Here is a tiny trained network, its code and every weight. The questions are about switching its units off for an input and a class, where a switched-off unit gives its printed mean instead of its output.

import numpy as np


def w(rows, s, z=0):
    codes = np.array(rows[::2]) - 128.0
    scale = np.full(codes.shape[1], s)
    scale[-1] = z or s
    return codes * scale


def f(y):
    return np.maximum(y, 0)


def log_softmax(a):
    a = a - a.max(-1, keepdims=True)
    return a - np.log(np.exp(a).sum(-1, keepdims=True))


def net(x, mask):
    res = np.array(x, float).reshape(1, 4) / 4 @ E
    y = f(res @ A[0][:, :-1].T + A[0][:, -1])
    res = res + np.where(mask, y, B[0][:, -1]) @ B[0][:, :-1]
    return log_softmax(res[-1] @ U[:, :-1].T + U[:, -1])


A, B = {}, {}
E = w([
[60,87,144,138],'x0',
[200,113,104,238],'x1',
[186,134,252,120],'x2',
[189,2,105,70],'x3',
],0.0093)
A[0] = w([
[171,114,91,204,113],'n1',
[79,153,95,70,120],'n2',
[148,26,108,84,66],'n3',
[79,147,134,160,73],'n4',
[88,144,166,58,2],'n5',
[154,173,109,75,166],'n6',
[72,136,31,133,29],'n7',
[100,139,139,171,105],'n8',
[118,132,161,76,53],'n9',
[73,189,151,147,96],'n10',
[78,127,57,119,62],'n11',
[104,230,113,126,82],'n12',
[112,120,143,201,92],'n13',
[114,113,254,130,103],'n14',
],0.015,0.0033)
B[0] = w([
[69,71,255,111,223],'n1',
[94,39,176,148,218],'n2',
[132,215,160,23,254],'n3',
[110,181,141,85,176],'n4',
[127,125,222,181,198],'n5',
[33,76,123,179,178],'n6',
[198,159,85,197,236],'n7',
[96,145,125,82,168],'n8',
[117,98,182,186,175],'n9',
[138,137,144,46,213],'n10',
[246,135,145,181,216],'n11',
[129,158,135,92,222],'n12',
[76,122,163,121,176],'n13',
[209,129,9,188,227],'n14',
],0.0093,0.01)
U = w([
[131,237,161,1,89],'0',
[233,158,118,221,80],'1',
[58,54,239,180,73],'2',
[93,134,130,131,253],'3',
],0.0097,0.012)

Each question gives the input, the list of numbers given to net, and the class t.
The units are the neurons (one row each of A and B). Each row of codes is followed by its name. A weight is (code - 128) times the scale printed after its matrix; where a second scale follows, it is the last column's (A, B and U).
mask holds one flag per neuron, in row order. A switched-off neuron (its flag False) gives its mean, the last column of its row in B, instead of its output. The means were averaged over made-up inputs and are rounded, as every weight is.
A unit's drop is (log p(t) with every unit on - log p(t) with that unit switched off) / (log p(t) with every unit on - log p(t) with every unit switched off).
The circuit of an input: a set's keep is (log p(t) with only the set's units on - log p(t) with every unit switched off) / (log p(t) with every unit on - log p(t) with every unit switched off). Starting from the 12 units with the biggest drops (on a tie, the unit counted first), units are removed one at a time, each time the one whose removal leaves the highest keep (on an exact tie, the one counted first), for as long as the keep stays at least 0.8.
circuit, biggest first: the units of the circuit, biggest drop first
k most important neurons: the k neurons with the biggest drops, biggest first
drop of u: that unit's drop, to one decimal
input [0,-5,-7,-2], class 1: circuit, biggest first : n7
input [-6,6,0,7], class 0: 2 most important neurons : n3, n2
input [3,-7,3,4], class 2: 2 most important neurons : n5, n9
input [6,6,4,-7], class 0: circuit, biggest first : n10, n4
input [-2,2,2,-4], class 0: circuit, biggest first : n2, n7
input [3,-5,-1,1], class 2: circuit, biggest first : n2, n5
input [3,-5,-8,6], class 1: 2 most important neurons : n11, n7
input [8,-4,6,-5], class 3: circuit, biggest first : n14, n11
input [4,7,-5,-1], class 2: 3 most important neurons : n1, n14, n13
input [-6,-1,6,2], class 1: 2 most important neurons : n14, n1
input [-1,-8,-6,-4], class 2: 3 most important neurons : n2, n14, n5
input [-5,6,-8,8], class 0: 3 most important neurons : n3, n1, n14
input [-7,-7,-6,5], class 2: 3 most important neurons : n2, n6, n14
input [-2,-8,-5,-2], class 2: circuit, biggest first : n2
input [-7,-5,4,-1], class 3: 3 most important neurons : n1, n14, n11
input [-5,-1,-6,7], class 0: 2 most important neurons : n3, n14
input [-2,8,-3,-5], class 2: 2 most important neurons : n1, n3
input [-2,-7,7,6], class 1: 3 most important neurons : n14, n1, n9
input [6,-6,-1,2], class 2: 2 most important neurons : n2, n5
input [-8,4,-2,-4], class 3: 3 most important neurons : n3, n2, n5
input [2,2,-5,-8], class 0: circuit, biggest first : n10
input [3,-2,7,1], class 1: drop of n14 : 0.7
input [8,5,-3,8], class 0: drop of n3 : 1.0
input [-3,1,-1,-5], class 0: drop of n2 : 0.1
input [7,-3,-7,6], class 1: drop of n14 : -0.1
